Here is a tiny trained network, its code and every weight. The questions are about switching its units off for an input and a class, where a switched-off unit gives its printed mean instead of its output.

import numpy as np


def w(rows, s, z=0):
    codes = np.array(rows[::2]) - 128.0
    scale = np.full(codes.shape[1], s)
    scale[-1] = z or s
    return codes * scale


def f(y):
    return np.maximum(y, 0)


def log_softmax(a):
    a = a - a.max(-1, keepdims=True)
    return a - np.log(np.exp(a).sum(-1, keepdims=True))


def net(x, mask):
    res = np.array(x, float).reshape(1, 6) / 4 @ E
    y = f(res @ A[0][:, :-1].T + A[0][:, -1])
    res = res + np.where(mask, y, B[0][:, -1]) @ B[0][:, :-1]
    return log_softmax(res[-1] @ U[:, :-1].T + U[:, -1])


A, B = {}, {}
E = w([
[192,91,110,156,154,108,148,248],'x0',
[226,153,137,168,199,169,58,69],'x1',
[141,135,119,144,111,140,126,132],'x2',
[139,152,222,94,135,193,223,138],'x3',
[165,54,68,14,117,150,150,77],'x4',
[186,192,134,103,111,30,164,83],'x5',
],0.011)
A[0] = w([
[61,54,137,131,141,201,108,130,149],'n0',
[190,196,133,118,142,85,135,90,162],'n1',
[99,160,214,172,115,85,75,155,53],'n2',
[91,98,113,101,133,251,115,131,89],'n3',
[115,217,154,185,121,129,122,172,191],'n4',
[182,123,223,97,142,206,218,119,58],'n5',
[99,132,4,178,142,69,64,125,58],'n6',
[185,164,210,101,114,173,169,179,23],'n7',
[173,84,78,183,125,90,135,173,74],'n8',
[166,156,196,149,222,145,54,92,4],'n9',
[38,131,165,125,50,83,158,173,62],'n10',
[69,104,98,185,173,210,97,154,41],'n11',
[71,157,85,134,90,140,68,51,128],'n12',
[133,155,101,95,158,20,118,100,107],'n13',
[142,161,180,163,92,164,197,117,61],'n14',
[167,185,137,146,50,73,225,97,121],'n15',
[89,211,135,113,153,191,184,127,50],'n16',
[211,108,107,151,165,102,142,254,103],'n17',
[75,214,135,145,96,163,117,93,121],'n18',
[57,135,203,220,171,111,102,152,78],'n19',
[200,133,103,151,211,165,118,100,123],'n20',
[92,110,89,103,44,102,168,178,115],'n21',
],0.009,0.003)
B[0] = w([
[187,178,74,170,130,91,151,147,202],'n0',
[147,140,110,117,157,73,195,164,219],'n1',
[140,38,114,83,145,157,166,183,203],'n2',
[145,162,59,124,167,132,159,165,196],'n3',
[149,75,75,102,86,179,122,118,228],'n4',
[100,106,164,120,68,104,73,196,228],'n5',
[57,134,137,133,118,144,2,205,243],'n6',
[83,152,147,133,117,92,47,159,197],'n7',
[87,160,168,96,125,166,128,141,199],'n8',
[160,128,136,206,141,121,109,72,232],'n9',
[172,120,159,229,111,119,149,72,217],'n10',
[146,211,76,125,178,49,121,120,201],'n11',
[78,144,180,61,161,193,123,107,209],'n12',
[139,158,96,145,125,135,118,174,205],'n13',
[90,126,161,134,102,128,113,194,184],'n14',
[169,156,79,146,142,123,185,184,220],'n15',
[98,113,171,116,128,113,94,144,179],'n16',
[82,155,187,87,218,201,196,48,246],'n17',
[100,135,165,81,171,151,176,82,197],'n18',
[206,108,95,72,93,124,177,141,224],'n19',
[126,55,144,190,57,85,140,57,221],'n20',
[169,84,165,204,115,134,124,40,213],'n21',
],0.0093,0.011)
U = w([
[136,102,137,224,116,118,134,46,90],'0',
[151,251,59,124,176,90,175,165,74],'1',
[57,132,151,105,122,131,73,178,91],'2',
[71,171,172,59,202,195,182,80,86],'3',
[171,48,60,38,113,165,151,126,255],'4',
],0.014,0.0099)

Each question gives the input, the list of numbers given to net, and the class t.
The units are the neurons (one row each of A and B). Each row of codes is followed by its name. A weight is (code - 128) times the scale printed after its matrix; where a second scale follows, it is the last column's (A, B and U).
mask holds one flag per neuron, in row order. A switched-off neuron (its flag False) gives its mean, the last column of its row in B, instead of its output. The means were averaged over made-up inputs and are rounded, as every weight is.
A unit's drop is (log p(t) with every unit on - log p(t) with that unit switched off) / (log p(t) with every unit on - log p(t) with every unit switched off).
The circuit of an input: a set's keep is (log p(t) with only the set's units on - log p(t) with every unit switched off) / (log p(t) with every unit on - log p(t) with every unit switched off). Starting from the 12 units with the biggest drops (on a tie, the unit counted first), units are removed one at a time, each time the one whose removal leaves the highest keep (on an exact tie, the one counted first), for as long as the keep stays at least 0.8.
units of the circuit, in order: the units of the circuit, biggest drop first
unit that matters most: the unit with the biggest drop
top k neurons: the k neurons with the biggest drops, biggest first
drop when u is switched off: that unit's drop, to one decimal
input [1,-1,8,-3,-4,-3], class 4: top 2 neurons : (n19, n4)
input [-2,5,-8,7,7,-5], class 2: unit that matters most : n5
input [7,-3,1,-1,-8,6], class 4: top 3 neurons : (n4, n2, n19)
input [-4,2,8,6,5,-7], class 1: units of the circuit, in order : (n3, n0)
input [-5,-5,2,-4,-6,1], class 4: units of the circuit, in order : (n2, n19)
input [7,5,-6,3,-8,7], class 4: top 2 neurons : (n4, n2)
input [-6,6,0,-6,5,-7], class 1: units of the circuit, in order : (n0, n11)
input [5,1,5,-2,-6,-2], class 4: units of the circuit, in order : (n19, n4)
input [0,-5,3,3,-4,5], class 0: top 2 neurons : (n10, n21)
input [5,2,5,-4,-2,-5], class 1: top 2 neurons : (n11, n12)
input [7,-6,-3,2,-5,4], class 3: top 4 neurons : (n17, n20, n9, n8)
input [5,-1,7,-7,-2,-7], class 1: top 2 neurons : (n11, n0)
input [7,4,5,-4,7,4], class 3: units of the circuit, in order : (n17, n8)
input [3,-4,-8,-2,-6,-3], class 4: units of the circuit, in order : (n19)
input [-7,2,4,3,-8,7], class 4: units of the circuit, in order : (n4, n2)
input [6,5,-4,3,-7,-8], class 1: top 2 neurons : (n11, n0)
input [0,-6,3,-1,-4,6], class 0: top 4 neurons : (n10, n21, n11, n3)
input [3,2,8,6,-1,-6], class 1: top 2 neurons : (n11, n3)
input [1,-5,8,1,0,-4], class 0: top 2 neurons : (n21, n10)
input [-2,-5,6,0,0,4], class 0: units of the circuit, in order : (n10)
input [-8,3,5,2,-8,3], class 3: drop when n18 is switched off : 2.2
input [6,2,-1,-2,-6,-8], class 1: drop when n11 is switched off : 1.9
